Below are the code and all the weights of a small trained network. Each question names an input and a target symbol and asks about switching units off, where a switched-off unit gives its printed mean instead of its output.

import numpy as np


def w(rows, s, z=0):
    codes = np.array(rows[::2]) - 128.0
    scale = np.full(codes.shape[1], s)
    scale[-1] = z or s
    return codes * scale


def norm(h):
    return h / np.sqrt((h * h).mean(-1, keepdims=True) + 1e-5)


def f(y):
    return np.maximum(y, 0)


def softmax(a):
    e = np.exp(a - a.max(-1, keepdims=True))
    return e / e.sum(-1, keepdims=True)


def log_softmax(a):
    a = a - a.max(-1, keepdims=True)
    return a - np.log(np.exp(a).sum(-1, keepdims=True))


def net(x, mask):
    ids = ['ΓΛΞΣΦαβζμτ'.index(c) for c in x.split()]
    T = len(ids)
    res = E[ids] + P[:T]
    r = norm(res)
    for j in range(2):
        rows = slice(4 * j, 4 * j + 4)
        q, k, v = (r @ M[0][rows].T for M in (Q, K, V))
        z = softmax(np.where(np.tri(T) > 0, q @ k.T / 4**0.5, -1e9)) @ v
        o = O[0][rows]
        res = res + np.where(mask[j], z, o[:, -1]) @ o[:, :-1]
    y = f(norm(res) @ A[0][:, :-1].T + A[0][:, -1])
    res = res + np.where(mask[2:10], y, B[0][:, -1]) @ B[0][:, :-1]
    return log_softmax(norm(res)[-1] @ U[:, :-1].T + U[:, -1])


Q, K, V, O, A, B = {}, {}, {}, {}, {}, {}
E = w([
[99,150,61,79,85],'Γ',
[119,107,143,89,114],'Λ',
[103,124,69,146,136],'Ξ',
[134,122,77,155,100],'Σ',
[161,102,104,121,138],'Φ',
[107,116,121,134,186],'α',
[189,205,72,121,49],'β',
[75,170,104,154,213],'ζ',
[154,134,140,2,162],'μ',
[132,154,118,80,181],'τ',
],0.028)
P = w([
[150,181,186,183,117],'0',
[104,7,101,73,123],'1',
[118,76,65,139,131],'2',
[120,82,95,63,129],'3',
[135,98,74,96,133],'4',
[139,93,82,107,176],'5',
[148,123,71,69,137],'6',
[160,103,72,85,156],'7',
[157,141,74,97,157],'8',
[188,92,102,97,157],'9',
],0.013)
Q[0] = w([
[179,158,124,106,165],'H0',
[133,161,118,157,99],'H0',
[146,94,84,124,155],'H0',
[143,102,147,197,74],'H0',
[20,90,195,149,75],'H1',
[155,100,99,124,149],'H1',
[111,131,114,152,149],'H1',
[249,63,65,73,219],'H1',
],0.015)
K[0] = w([
[121,148,104,133,145],'H0',
[113,103,148,136,138],'H0',
[131,149,97,80,155],'H0',
[97,113,182,129,89],'H0',
[108,97,76,74,177],'H1',
[138,146,159,127,128],'H1',
[100,117,129,105,98],'H1',
[141,171,250,153,124],'H1',
],0.02)
V[0] = w([
[108,128,102,83,46],'H0',
[125,96,161,114,144],'H0',
[4,148,160,114,144],'H0',
[79,100,94,184,158],'H0',
[200,116,130,89,63],'H1',
[192,184,124,185,135],'H1',
[104,167,211,186,80],'H1',
[101,159,75,113,95],'H1',
],0.026)
O[0] = w([
[4,91,146,112,101,182],'H0',
[188,125,186,127,129,100],'H0',
[113,194,171,232,103,45],'H0',
[155,85,115,207,206,145],'H0',
[106,219,35,188,108,157],'H1',
[127,43,107,188,12,254],'H1',
[113,95,192,251,150,169],'H1',
[85,87,55,115,152,147],'H1',
],0.017,0.015)
A[0] = w([
[155,194,124,79,125,229],'N0',
[126,163,116,200,144,62],'N1',
[33,89,122,131,242,202],'N2',
[112,166,202,124,182,255],'N3',
[157,99,96,62,108,187],'N4',
[97,112,252,84,132,101],'N5',
[81,181,105,160,123,67],'N6',
[125,219,77,72,204,110],'N7',
],0.021,0.0025)
B[0] = w([
[143,60,162,129,90,149],'N0',
[142,165,98,107,107,170],'N1',
[145,127,121,104,251,248],'N2',
[163,155,63,91,132,154],'N3',
[103,108,131,62,158,239],'N4',
[128,224,176,145,185,175],'N5',
[146,153,85,196,127,177],'N6',
[104,156,250,107,156,182],'N7',
],0.03,0.011)
U = w([
[2,160,93,74,151,36],'Γ',
[81,184,178,54,86,194],'Λ',
[3,85,164,184,149,172],'Ξ',
[47,135,153,145,122,188],'Σ',
[159,45,102,72,169,48],'Φ',
[157,74,161,151,166,70],'α',
[178,157,90,48,46,215],'β',
[208,171,110,132,163,48],'ζ',
[190,108,104,25,123,248],'μ',
[188,121,190,129,128,50],'τ',
],0.01,0.0016)

Each question gives the input, a string of symbols that net reads in full, and the target symbol t.
The units are the heads (4 rows each of Q, K, V and O) and the neurons (one row each of A and B). Each row of codes is followed by its name. A weight is (code - 128) times the scale printed after its matrix; where a second scale follows, it is the last column's (O, A, B and U).
mask holds one flag per unit, heads first, then neurons. A switched-off unit (its flag False) gives its mean, the last column of its rows in O or B, instead of its output. The means were averaged over made-up inputs and are rounded, as every weight is.
A unit's drop is (log p(t) with every unit on - log p(t) with that unit switched off) / (log p(t) with every unit on - log p(t) with every unit switched off).
The circuit of an input: a set's keep is (log p(t) with only the set's units on - log p(t) with every unit switched off) / (log p(t) with every unit on - log p(t) with every unit switched off). Starting from all 10 units, units are removed one at a time, each time the one whose removal leaves the highest keep (on an exact tie, the one counted first), for as long as the keep stays at least 0.8.
circuit, biggest first: the units of the circuit, biggest drop first
k most important neurons: the k neurons with the biggest drops, biggest first
heads that matter: for each layer, one digit per head in row order, 1 if its drop is at least 0.15 and else 0, layers parted by /
drop when u is switched off: that unit's drop, to one decimal
input Φ Γ Γ Φ Φ Λ τ, target β: circuit, biggest first : [H1]
input μ Φ Γ Φ, target Λ: circuit, biggest first : [H1 N7]
input Γ β Γ Γ Λ, target Γ: circuit, biggest first : [H0 H1]
input τ Λ Λ τ, target Λ: circuit, biggest first : [H0 N2]
input Γ Γ Φ ζ Λ Φ β Φ, target Γ: heads that matter : 01
input Λ Φ τ, target ζ: heads that matter : 01
input Λ α Γ Ξ Λ Σ, target ζ: circuit, biggest first : [H1 N1]
input Φ Ξ α Λ Γ β, target β: 2 most important neurons : [N2 N1]
input Σ Σ Γ Φ Γ Σ, target Ξ: heads that matter : 11
input μ Λ τ, target Λ: heads that matter : 01
input Λ α Φ Γ, target ζ: circuit, biggest first : [H1 N6]
input Λ Ξ Λ, target ζ: 2 most important neurons : [N3 N1]
input μ Λ τ Φ Ξ β Φ Ξ, target Λ: drop when H1 is switched off : 1.0
input Φ Φ Γ Φ Φ Λ Λ, target β: drop when H1 is switched off : 0.6
input Φ Σ Λ μ, target β: drop when N4 is switched off : -0.1
input μ β μ ζ, target Λ: most important neuron : [N7]
